Below are the code and all the weights of a small trained network. Each question names an input and a class and asks about switching units off, where a switched-off unit gives its printed mean instead of its output.

import numpy as np


def w(rows, s, z=0):
    codes = np.array(rows[::2]) - 128.0
    scale = np.full(codes.shape[1], s)
    scale[-1] = z or s
    return codes * scale


def norm(h):
    return h / np.sqrt((h * h).mean(-1, keepdims=True) + 1e-5)


def f(y):
    return np.maximum(y, 0)


def log_softmax(a):
    a = a - a.max(-1, keepdims=True)
    return a - np.log(np.exp(a).sum(-1, keepdims=True))


def net(x, mask):
    res = np.array(x, float).reshape(1, 8) / 4 @ E
    u = 0
    for l in range(4):
        y = f(norm(res) @ A[l][:, :-1].T + A[l][:, -1])
        res = res + np.where(mask[u : u + 7], y, B[l][:, -1]) @ B[l][:, :-1]
        u += 7
    return log_softmax(norm(res)[-1] @ U[:, :-1].T + U[:, -1])


A, B = {}, {}
E = w([
[132,128,125,125,128,128,124,126,130,122,128],'x0',
[128,126,129,127,127,126,126,132,128,129,127],'x1',
[176,118,92,196,178,6,97,148,112,83,160],'x2',
[127,128,130,128,124,126,125,128,129,127,131],'x3',
[152,117,114,123,127,126,135,111,167,173,239],'x4',
[223,167,184,107,166,108,96,66,105,199,103],'x5',
[128,128,128,125,129,125,131,126,130,127,128],'x6',
[129,132,125,124,130,127,127,127,128,124,130],'x7',
],0.0025)
A[0] = w([
[142,140,174,77,114,183,123,56,110,186,106,145],'L0N1',
[127,86,92,152,134,83,111,114,115,86,140,122],'L0N2',
[198,163,185,117,183,101,97,84,118,170,106,22],'L0N3',
[84,156,136,88,98,224,170,151,173,157,117,254],'L0N4',
[171,144,144,117,136,128,102,75,115,158,110,175],'L0N5',
[110,134,133,117,139,120,119,123,104,109,85,100],'L0N6',
[142,115,115,118,132,145,124,116,159,174,253,157],'L0N7',
],0.0042,0.0014)
B[0] = w([
[121,177,165,139,177,186,138,254,173,156,123,223],'L0N1',
[91,186,167,137,85,176,125,144,155,151,122,187],'L0N2',
[122,65,73,125,56,136,96,87,49,71,161,215],'L0N3',
[197,48,117,128,107,60,82,45,63,71,153,254],'L0N4',
[136,78,208,84,153,170,149,118,142,190,113,196],'L0N5',
[161,156,140,87,139,136,147,115,158,180,96,158],'L0N6',
[191,128,58,87,55,100,242,147,179,157,103,216],'L0N7',
],0.0035,0.0048)
A[1] = w([
[65,149,141,181,204,117,126,104,100,128,123,1],'L1N1',
[42,255,108,166,118,107,184,216,218,133,98,108],'L1N2',
[29,190,111,232,169,125,93,181,114,60,132,92],'L1N3',
[193,132,94,156,114,40,108,10,46,179,128,100],'L1N4',
[147,127,128,105,105,126,131,115,159,164,243,137],'L1N5',
[58,104,189,178,151,167,15,117,65,106,185,129],'L1N6',
[168,107,2,115,79,74,179,103,177,123,211,105],'L1N7',
],0.003,0.0039)
B[1] = w([
[30,184,82,28,146,75,68,235,179,181,143,128],'L1N1',
[150,160,89,172,166,28,118,138,242,58,205,187],'L1N2',
[196,101,173,135,144,167,215,70,142,140,112,175],'L1N3',
[34,73,77,110,59,156,129,92,119,33,133,193],'L1N4',
[138,111,111,221,58,126,147,157,126,109,135,205],'L1N5',
[49,160,155,28,254,40,62,156,146,118,1,163],'L1N6',
[105,163,173,185,141,177,48,122,39,116,163,254],'L1N7',
],0.0033,0.0038)
A[2] = w([
[144,152,169,110,164,134,154,222,158,225,108,99],'L2N1',
[111,200,96,186,170,105,137,203,190,128,126,105],'L2N2',
[58,161,170,117,253,70,191,129,228,127,94,2],'L2N3',
[36,122,108,60,189,54,71,90,176,61,96,97],'L2N4',
[118,197,116,184,158,113,161,210,190,123,129,86],'L2N5',
[80,57,54,136,119,90,74,54,139,78,172,154],'L2N6',
[34,114,152,73,225,148,42,120,48,107,44,104],'L2N7',
],0.0041,0.003)
B[2] = w([
[185,211,158,156,208,206,155,215,135,207,120,161],'L2N1',
[129,189,168,70,128,86,184,187,194,126,135,181],'L2N2',
[247,64,221,143,254,72,253,125,105,43,35,153],'L2N3',
[93,24,145,92,142,18,152,85,159,70,51,193],'L2N4',
[102,192,193,42,148,125,125,157,182,110,156,179],'L2N5',
[183,140,175,112,159,195,136,162,127,191,58,253],'L2N6',
[33,89,156,77,149,85,35,143,66,126,205,244],'L2N7',
],0.0044,0.0046)
A[3] = w([
[48,55,63,74,28,17,117,67,133,129,193,215],'L3N1',
[142,255,167,114,151,196,89,195,194,153,157,4],'L3N2',
[134,24,64,161,41,125,109,62,40,26,142,185],'L3N3',
[56,220,65,115,75,134,108,167,207,65,227,37],'L3N4',
[131,89,102,89,34,149,45,49,35,97,160,90],'L3N5',
[176,100,16,220,33,202,142,19,26,80,120,129],'L3N6',
[213,230,69,176,122,219,209,175,214,241,109,14],'L3N7',
],0.0038,0.0026)
B[3] = w([
[55,110,93,223,245,50,31,50,43,26,48,213],'L3N1',
[22,161,40,167,75,69,90,108,118,106,197,181],'L3N2',
[135,179,41,217,123,144,133,1,61,135,178,254],'L3N3',
[73,225,94,206,68,94,42,124,124,197,205,164],'L3N4',
[148,147,59,212,110,101,213,120,230,100,135,231],'L3N5',
[190,172,185,95,153,224,174,86,29,215,190,218],'L3N6',
[130,24,98,61,80,125,152,161,209,104,22,192],'L3N7',
],0.0048)
U = w([
[20,30,61,219,232,26,23,28,15,17,17,155],'0',
[235,166,17,233,62,238,223,28,30,223,208,240],'1',
[164,138,223,86,234,3,230,233,241,11,20,56],'2',
[46,241,27,238,25,28,101,228,228,151,233,52],'3',
[51,159,242,27,235,214,3,245,23,228,122,145],'4',
[241,19,91,27,32,237,226,246,218,242,26,2],'5',
],0.0056,0.00084)

Each question gives the input, the list of numbers given to net, and the class t.
The units are the neurons (one row each of A and B). Each row of codes is followed by its name. A weight is (code - 128) times the scale printed after its matrix; where a second scale follows, it is the last column's (A, B and U).
mask holds one flag per neuron, layer by layer. A switched-off neuron (its flag False) gives its mean, the last column of its row in B, instead of its output. The means were averaged over made-up inputs and are rounded, as every weight is.
A unit's drop is (log p(t) with every unit on - log p(t) with that unit switched off) / (log p(t) with every unit on - log p(t) with every unit switched off).
most important unit: the unit with the biggest drop
k most important neurons: the k neurons with the biggest drops, biggest first
k most important neurons of layer l: the k neurons of layer l with the biggest drops, biggest first
drop of u: that unit's drop, to one decimal
input [-3,0,5,1,0,-2,5,-6], class 2: most important unit => L0N4
input [-1,4,0,4,6,-7,8,2], class 1: 3 most important neurons => (L0N1 L1N7 L2N7)
input [1,-2,-5,8,7,7,-6,-2], class 5: 2 most important neurons => (L0N1 L3N7)
input [-8,-2,-8,3,-1,-8,-6,-2], class 0: 2 most important neurons => (L0N7 L1N6)
input [1,-6,-6,-7,-4,1,-8,-6], class 4: 3 most important neurons => (L0N1 L0N3 L1N4)
input [5,8,0,-7,-3,1,5,0], class 4: 4 most important neurons => (L0N4 L0N7 L1N4 L2N1)
input [8,5,3,-8,-1,-6,-3,-3], class 2: 3 most important neurons => (L0N4 L0N7 L2N3)
input [5,-3,-8,-6,-2,-3,6,-5], class 0: 2 most important neurons => (L0N7 L0N4)
input [3,6,0,3,-8,5,-8,-4], class 4: 2 most important neurons => (L0N4 L0N1)
input [8,5,7,-2,1,-7,-3,-7], class 3: 2 most important neurons of layer 3 => (L3N4 L3N2)
input [-7,7,-1,-3,5,7,1,2], class 5: 2 most important neurons => (L0N1 L0N4)
input [7,1,-1,-3,-2,3,-4,-3], class 4: 3 most important neurons => (L0N1 L0N7 L0N3)
input [5,-5,0,-3,2,-3,-6,-1], class 1: 2 most important neurons => (L0N1 L1N7)
input [-6,-1,6,0,-8,0,-3,7], class 2: 3 most important neurons of layer 0 => (L0N4 L0N3 L0N2)
input [0,4,8,-6,0,-8,-5,-4], class 2: most important unit => L0N7
input [8,0,-2,8,0,1,7,-4], class 4: 3 most important neurons of layer 0 => (L0N1 L0N7 L0N4)
input [-2,7,-3,7,2,1,5,-7], class 5: 3 most important neurons of layer 0 => (L0N1 L0N3 L0N4)
input [-7,4,5,-3,-8,-3,2,-2], class 2: drop of L0N4 => 1.3
input [0,-4,-7,-7,7,2,3,2], class 5: drop of L0N1 => 1.2
input [-6,-8,3,-1,-8,-6,7,-6], class 2: drop of L0N4 => 0.7
input [-1,-3,5,-5,2,5,-4,-7], class 1: most important unit => L0N3
